Below are the code and all the weights of a small trained network. Each question names an input and a class and asks about switching units off, where a switched-off unit gives its printed mean instead of its output.

import numpy as np


def w(rows, s, z=0):
    codes = np.array(rows[::2]) - 128.0
    scale = np.full(codes.shape[1], s)
    scale[-1] = z or s
    return codes * scale


def norm(h):
    return h / np.sqrt((h * h).mean(-1, keepdims=True) + 1e-5)


def f(y):
    return y / 2 * (1 + np.tanh(0.7978845608 * (y + 0.044715 * y**3)))


def log_softmax(a):
    a = a - a.max(-1, keepdims=True)
    return a - np.log(np.exp(a).sum(-1, keepdims=True))


def net(x, mask):
    res = np.array(x, float).reshape(1, 4) / 4 @ E
    u = 0
    for l in range(3):
        y = f(norm(res) @ A[l][:, :-1].T + A[l][:, -1])
        res = res + np.where(mask[u : u + 9], y, B[l][:, -1]) @ B[l][:, :-1]
        u += 9
    return log_softmax(norm(res)[-1] @ U[:, :-1].T + U[:, -1])


A, B = {}, {}
E = w([
[241,134,159],'x0',
[127,153,254],'x1',
[159,166,91],'x2',
[174,72,208],'x3',
],0.0051)
A[0] = w([
[202,159,88,100],'0.n1',
[75,115,157,237],'0.n2',
[195,31,105,76],'0.n3',
[62,74,203,156],'0.n4',
[74,170,165,140],'0.n5',
[94,95,90,122],'0.n6',
[134,7,172,136],'0.n7',
[91,70,197,130],'0.n8',
[73,128,89,253],'0.n9',
],0.011,0.0027)
B[0] = w([
[137,50,105,206],'0.n1',
[92,175,147,209],'0.n2',
[148,180,109,200],'0.n3',
[207,219,106,234],'0.n4',
[190,229,62,194],'0.n5',
[57,121,96,170],'0.n6',
[154,247,145,220],'0.n7',
[185,213,42,205],'0.n8',
[77,166,255,252],'0.n9',
],0.0083,0.0036)
A[1] = w([
[140,89,49,147],'1.n1',
[124,141,133,101],'1.n2',
[147,45,132,169],'1.n3',
[158,53,245,3],'1.n4',
[61,129,70,144],'1.n5',
[124,85,133,87],'1.n6',
[155,172,159,129],'1.n7',
[64,162,179,125],'1.n8',
[133,122,104,39],'1.n9',
],0.011,0.0031)
B[1] = w([
[155,60,164,189],'1.n1',
[91,158,106,130],'1.n2',
[158,51,54,170],'1.n3',
[156,133,137,117],'1.n4',
[89,2,204,206],'1.n5',
[84,178,176,104],'1.n6',
[191,107,88,251],'1.n7',
[160,112,164,240],'1.n8',
[144,145,92,96],'1.n9',
],0.0074,0.0029)
A[2] = w([
[196,174,149,159],'2.n1',
[217,239,170,123],'2.n2',
[191,116,222,254],'2.n3',
[103,230,142,113],'2.n4',
[40,173,201,89],'2.n5',
[212,207,63,97],'2.n6',
[2,184,99,220],'2.n7',
[202,52,69,143],'2.n8',
[77,95,72,174],'2.n9',
],0.0084,0.0018)
B[2] = w([
[86,155,113,190],'2.n1',
[133,118,160,254],'2.n2',
[79,69,55,170],'2.n3',
[207,213,21,188],'2.n4',
[17,101,61,165],'2.n5',
[2,54,95,229],'2.n6',
[167,217,172,169],'2.n7',
[188,118,123,176],'2.n8',
[155,125,161,133],'2.n9',
],0.0075,0.007)
U = w([
[111,13,250,25],'0',
[164,216,78,242],'1',
[191,38,103,242],'2',
[30,142,162,82],'3',
[72,78,136,2],'4',
],0.013,0.0043)

Each question gives the input, the list of numbers given to net, and the class t.
The units are the neurons (one row each of A and B). Each row of codes is followed by its name. A weight is (code - 128) times the scale printed after its matrix; where a second scale follows, it is the last column's (A, B and U).
mask holds one flag per neuron, layer by layer. A switched-off neuron (its flag False) gives its mean, the last column of its row in B, instead of its output. The means were averaged over made-up inputs and are rounded, as every weight is.
A unit's drop is (log p(t) with every unit on - log p(t) with that unit switched off) / (log p(t) with every unit on - log p(t) with every unit switched off).
unit that matters most: the unit with the biggest drop
k most important neurons: the k neurons with the biggest drops, biggest first
k most important neurons of layer l: the k neurons of layer l with the biggest drops, biggest first
drop of u: that unit's drop, to one decimal
input [1,-7,-7,0], class 0: 2 most important neurons of layer 1 -> [1.n5 1.n8]
input [6,6,7,2], class 2: unit that matters most -> 0.n9
input [8,4,-5,4], class 1: 3 most important neurons -> [0.n7 1.n5 0.n8]
input [-4,-7,-4,-5], class 0: 2 most important neurons of layer 1 -> [1.n5 1.n8]
input [-7,-6,3,-2], class 3: 2 most important neurons of layer 0 -> [0.n9 0.n1]
input [3,-4,2,-4], class 2: 3 most important neurons of layer 0 -> [0.n1 0.n2 0.n7]
input [-2,-1,1,0], class 3: drop of 2.n5 -> 0.1
input [-6,-5,7,-5], class 3: drop of 0.n9 -> 0.4
input [-6,-7,4,-4], class 0: drop of 1.n5 -> 0.5
input [0,-7,-3,7], class 1: 2 most important neurons of layer 0 -> [0.n7 0.n3]
input [-1,-1,-4,-4], class 3: 2 most important neurons of layer 0 -> [0.n9 0.n7]
input [-7,-5,5,-5], class 3: drop of 0.n9 -> 0.3
